Here is a tiny trained network, its code and every weight. The questions are about switching its units off for an input and a class, where a switched-off unit gives its printed mean instead of its output.

import numpy as np


def w(rows, s, z=0):
    codes = np.array(rows[::2]) - 128.0
    scale = np.full(codes.shape[1], s)
    scale[-1] = z or s
    return codes * scale


def f(y):
    return np.maximum(y, 0)


def log_softmax(a):
    a = a - a.max(-1, keepdims=True)
    return a - np.log(np.exp(a).sum(-1, keepdims=True))


def net(x, mask):
    res = np.array(x, float).reshape(1, 4) / 4 @ E
    y = f(res @ A[0][:, :-1].T + A[0][:, -1])
    res = res + np.where(mask, y, B[0][:, -1]) @ B[0][:, :-1]
    return log_softmax(res[-1] @ U[:, :-1].T + U[:, -1])


A, B = {}, {}
E = w([
[60,143,135,238,135,69],'x0',
[190,66,66,129,28,24],'x1',
[50,131,192,112,31,170],'x2',
[1,106,111,44,193,66],'x3',
],0.011)
A[0] = w([
[160,140,155,165,99,134,39],'n0',
[137,125,162,192,117,125,66],'n1',
[112,108,113,11,154,93,54],'n2',
[110,170,168,119,177,172,83],'n3',
[96,128,173,107,44,147,14],'n4',
[156,100,94,108,74,83,2],'n5',
[158,132,147,175,102,194,51],'n6',
[212,97,99,4,122,193,25],'n7',
[87,156,106,238,153,80,89],'n8',
[224,112,164,181,128,131,112],'n9',
[161,115,68,133,188,105,114],'n10',
[168,110,70,59,81,79,193],'n11',
[108,126,187,213,123,66,31],'n12',
[168,146,127,157,103,150,62],'n13',
[129,186,146,78,161,186,200],'n14',
[43,151,75,70,158,82,55],'n15',
[64,151,191,130,20,138,155],'n16',
[138,33,125,88,30,79,196],'n17',
[53,123,112,131,145,73,89],'n18',
[217,198,97,183,88,182,194],'n19',
[116,168,165,141,174,178,74],'n20',
[112,79,80,178,92,111,119],'n21',
[187,119,77,167,217,130,35],'n22',
],0.012,0.007)
B[0] = w([
[73,116,145,135,91,124,157],'n0',
[98,113,154,125,85,155,158],'n1',
[94,90,182,121,102,125,202],'n2',
[98,178,100,162,134,139,189],'n3',
[99,150,69,67,143,6,162],'n4',
[59,163,91,161,104,139,175],'n5',
[58,99,161,147,82,92,174],'n6',
[166,66,92,78,60,181,221],'n7',
[215,95,87,39,112,204,212],'n8',
[104,136,156,114,119,124,212],'n9',
[140,168,112,100,151,41,194],'n10',
[126,190,135,148,146,176,232],'n11',
[130,104,106,106,109,196,179],'n12',
[83,65,158,148,106,124,164],'n13',
[167,182,129,155,113,154,217],'n14',
[78,124,183,139,126,125,214],'n15',
[190,155,98,65,167,62,210],'n16',
[149,194,126,182,120,157,243],'n17',
[105,97,190,134,83,151,197],'n18',
[116,118,182,118,137,108,251],'n19',
[100,186,62,194,111,173,184],'n20',
[138,161,122,170,107,164,183],'n21',
[95,162,100,93,122,35,196],'n22',
],0.013,0.015)
U = w([
[77,188,54,242,115,176,82],'0',
[23,56,236,118,80,111,103],'1',
[100,134,34,45,138,3,133],'2',
[129,39,57,45,82,231,158],'3',
[195,170,213,126,187,160,246],'4',
[134,36,134,154,174,108,88],'5',
],0.011,0.013)

Each question gives the input, the list of numbers given to net, and the class t.
The units are the neurons (one row each of A and B). Each row of codes is followed by its name. A weight is (code - 128) times the scale printed after its matrix; where a second scale follows, it is the last column's (A, B and U).
mask holds one flag per neuron, in row order. A switched-off neuron (its flag False) gives its mean, the last column of its row in B, instead of its output. The means were averaged over made-up inputs and are rounded, as every weight is.
A unit's drop is (log p(t) with every unit on - log p(t) with that unit switched off) / (log p(t) with every unit on - log p(t) with every unit switched off).
The circuit of an input: a set's keep is (log p(t) with only the set's units on - log p(t) with every unit switched off) / (log p(t) with every unit on - log p(t) with every unit switched off). Starting from the 12 units with the biggest drops (on a tie, the unit counted first), units are removed one at a time, each time the one whose removal leaves the highest keep (on an exact tie, the one counted first), for as long as the keep stays at least 0.8.
units of the circuit, in order: the units of the circuit, biggest drop first
k most important neurons: the k neurons with the biggest drops, biggest first
drop of u: that unit's drop, to one decimal
input [8,8,7,7], class 0: units of the circuit, in order : (n17)
input [1,-3,3,2], class 4: 2 most important neurons : (n5 n16)
input [-2,3,0,3], class 4: 3 most important neurons : (n20 n3 n6)
input [-4,8,-6,1], class 0: 2 most important neurons : (n11 n17)
input [-4,8,-7,-7], class 0: 3 most important neurons : (n11 n17 n5)
input [5,7,8,-5], class 2: 2 most important neurons : (n16 n4)
input [6,-5,-2,2], class 3: 2 most important neurons : (n8 n17)
input [-5,5,-4,5], class 0: 2 most important neurons : (n11 n17)
input [-5,4,-5,5], class 1: 3 most important neurons : (n2 n8 n16)
input [-2,-5,3,-5], class 0: 4 most important neurons : (n20 n14 n2 n3)
input [-6,3,8,-5], class 2: 2 most important neurons : (n4 n16)
input [6,-2,0,-5], class 3: 3 most important neurons : (n8 n12 n15)
input [-5,-3,-2,-4], class 3: 2 most important neurons : (n7 n15)
input [-8,-5,-3,-6], class 3: units of the circuit, in order : (n7)
input [4,-3,-1,-6], class 1: drop of n9 : 0.0
input [-4,0,7,1], class 2: drop of n4 : 0.2
input [2,0,-4,4], class 1: drop of n20 : 0.1
